Below are the code and all the weights of a small trained network. Each question names an input and a class and asks about switching units off, where a switched-off unit gives its printed mean instead of its output.

import numpy as np


def w(rows, s, z=0):
    codes = np.array(rows[::2]) - 128.0
    scale = np.full(codes.shape[1], s)
    scale[-1] = z or s
    return codes * scale


def f(y):
    return y / 2 * (1 + np.tanh(0.7978845608 * (y + 0.044715 * y**3)))


def log_softmax(a):
    a = a - a.max(-1, keepdims=True)
    return a - np.log(np.exp(a).sum(-1, keepdims=True))


def net(x, mask):
    res = np.array(x, float).reshape(1, 7) / 4 @ E
    y = f(res @ A[0][:, :-1].T + A[0][:, -1])
    res = res + np.where(mask, y, B[0][:, -1]) @ B[0][:, :-1]
    return log_softmax(res[-1] @ U[:, :-1].T + U[:, -1])


A, B = {}, {}
E = w([
[255,71,153,197],'x0',
[162,190,200,62],'x1',
[129,128,129,128],'x2',
[126,126,125,130],'x3',
[127,130,127,128],'x4',
[64,130,253,221],'x5',
[105,6,192,37],'x6',
],0.0077)
A[0] = w([
[163,213,200,48,111],'neuron 0',
[45,113,215,208,12],'neuron 1',
[133,180,103,167,23],'neuron 2',
[176,146,77,92,102],'neuron 3',
[224,93,175,152,90],'neuron 4',
[130,175,96,179,63],'neuron 5',
[123,176,103,175,99],'neuron 6',
[160,126,68,93,27],'neuron 7',
[204,104,156,174,60],'neuron 8',
[119,67,157,81,74],'neuron 9',
[117,146,218,164,56],'neuron 10',
[60,198,138,73,131],'neuron 11',
[45,128,92,133,83],'neuron 12',
[172,79,137,161,68],'neuron 13',
[156,175,174,80,65],'neuron 14',
[123,82,32,120,50],'neuron 15',
[149,106,73,75,86],'neuron 16',
[67,150,119,102,70],'neuron 17',
[115,51,152,91,45],'neuron 18',
[73,21,141,60,71],'neuron 19',
[111,23,146,98,71],'neuron 20',
[58,47,65,175,86],'neuron 21',
[109,105,103,141,144],'neuron 22',
[167,248,93,155,42],'neuron 23',
[143,111,79,121,53],'neuron 24',
[81,154,132,104,50],'neuron 25',
[120,62,152,88,43],'neuron 26',
[166,116,73,68,52],'neuron 27',
[125,148,140,111,51],'neuron 28',
[132,184,94,178,25],'neuron 29',
[153,165,100,179,81],'neuron 30',
[180,164,142,72,97],'neuron 31',
[25,143,123,97,39],'neuron 32',
[43,151,113,101,56],'neuron 33',
[89,86,56,175,198],'neuron 34',
[171,126,85,83,72],'neuron 35',
],0.012,0.011)
B[0] = w([
[190,67,192,190,202],'neuron 0',
[36,130,91,207,186],'neuron 1',
[152,187,152,112,137],'neuron 2',
[60,126,136,200,169],'neuron 3',
[137,116,45,91,197],'neuron 4',
[147,175,153,94,162],'neuron 5',
[134,167,173,84,175],'neuron 6',
[92,141,99,168,138],'neuron 7',
[128,140,11,90,168],'neuron 8',
[137,202,145,94,158],'neuron 9',
[81,109,133,183,167],'neuron 10',
[152,97,89,101,209],'neuron 11',
[173,116,100,130,159],'neuron 12',
[158,155,53,117,151],'neuron 13',
[182,125,139,189,141],'neuron 14',
[118,112,130,187,162],'neuron 15',
[64,149,129,187,161],'neuron 16',
[164,144,58,131,145],'neuron 17',
[125,212,152,115,151],'neuron 18',
[132,179,158,109,199],'neuron 19',
[134,202,146,103,177],'neuron 20',
[218,110,164,191,187],'neuron 21',
[139,116,151,125,155],'neuron 22',
[112,169,164,89,195],'neuron 23',
[118,125,127,166,128],'neuron 24',
[164,161,72,174,129],'neuron 25',
[139,209,151,132,144],'neuron 26',
[78,144,113,198,154],'neuron 27',
[186,160,104,219,112],'neuron 28',
[144,172,151,105,150],'neuron 29',
[130,149,141,80,168],'neuron 30',
[129,93,171,183,153],'neuron 31',
[150,120,54,113,161],'neuron 32',
[174,136,40,135,157],'neuron 33',
[158,84,218,105,255],'neuron 34',
[71,126,117,176,149],'neuron 35',
],0.011,0.0085)
U = w([
[132,213,188,143,75],'0',
[27,107,130,254,82],'1',
[190,95,31,155,89],'2',
[108,70,167,156,249],'3',
[124,83,173,158,236],'4',
[221,61,203,230,46],'5',
],0.0089,0.014)

Each question gives the input, the list of numbers given to net, and the class t.
The units are the neurons (one row each of A and B). Each row of codes is followed by its name. A weight is (code - 128) times the scale printed after its matrix; where a second scale follows, it is the last column's (A, B and U).
mask holds one flag per neuron, in row order. A switched-off neuron (its flag False) gives its mean, the last column of its row in B, instead of its output. The means were averaged over made-up inputs and are rounded, as every weight is.
A unit's drop is (log p(t) with every unit on - log p(t) with that unit switched off) / (log p(t) with every unit on - log p(t) with every unit switched off).
The circuit of an input: a set's keep is (log p(t) with only the set's units on - log p(t) with every unit switched off) / (log p(t) with every unit on - log p(t) with every unit switched off). Starting from the 12 units with the biggest drops (on a tie, the unit counted first), units are removed one at a time, each time the one whose removal leaves the highest keep (on an exact tie, the one counted first), for as long as the keep stays at least 0.8.
units of the circuit, in order: the units of the circuit, biggest drop first
unit that matters most: the unit with the biggest drop
k most important neurons: the k neurons with the biggest drops, biggest first
drop of u: that unit's drop, to one decimal
input [0,-7,-4,2,-3,-3,-4], class 5: units of the circuit, in order -> neuron 21; neuron 34
input [4,-3,3,-5,4,5,-5], class 0: units of the circuit, in order -> neuron 6; neuron 0
input [2,-8,1,-7,-4,3,0], class 5: units of the circuit, in order -> neuron 21
input [8,7,2,-5,-8,6,1], class 2: units of the circuit, in order -> neuron 4; neuron 8
input [1,8,-6,6,7,2,6], class 5: 2 most important neurons -> neuron 0; neuron 14
input [-8,-5,0,2,-1,2,6], class 2: units of the circuit, in order -> neuron 32; neuron 33
input [-4,5,6,0,6,-2,7], class 0: 2 most important neurons -> neuron 19; neuron 9
input [2,-6,-3,0,3,1,1], class 5: 2 most important neurons -> neuron 21; neuron 34
input [7,0,7,3,-3,-1,6], class 2: 2 most important neurons -> neuron 4; neuron 8
input [5,3,0,-8,4,7,7], class 0: 2 most important neurons -> neuron 20; neuron 9
input [-7,4,1,-2,-1,7,2], class 1: 2 most important neurons -> neuron 1; neuron 10
input [0,-8,2,1,-5,6,-2], class 5: drop of neuron 21 -> 1.1
input [-3,-4,6,2,7,-8,-8], class 0: drop of neuron 2 -> 0.2
input [-5,-4,-2,4,-1,7,4], class 1: drop of neuron 34 -> 0.0
input [0,8,0,8,-4,4,5], class 5: drop of neuron 14 -> 0.2
input [-7,-4,-6,7,4,-5,-3], class 2: unit that matters most -> neuron 33
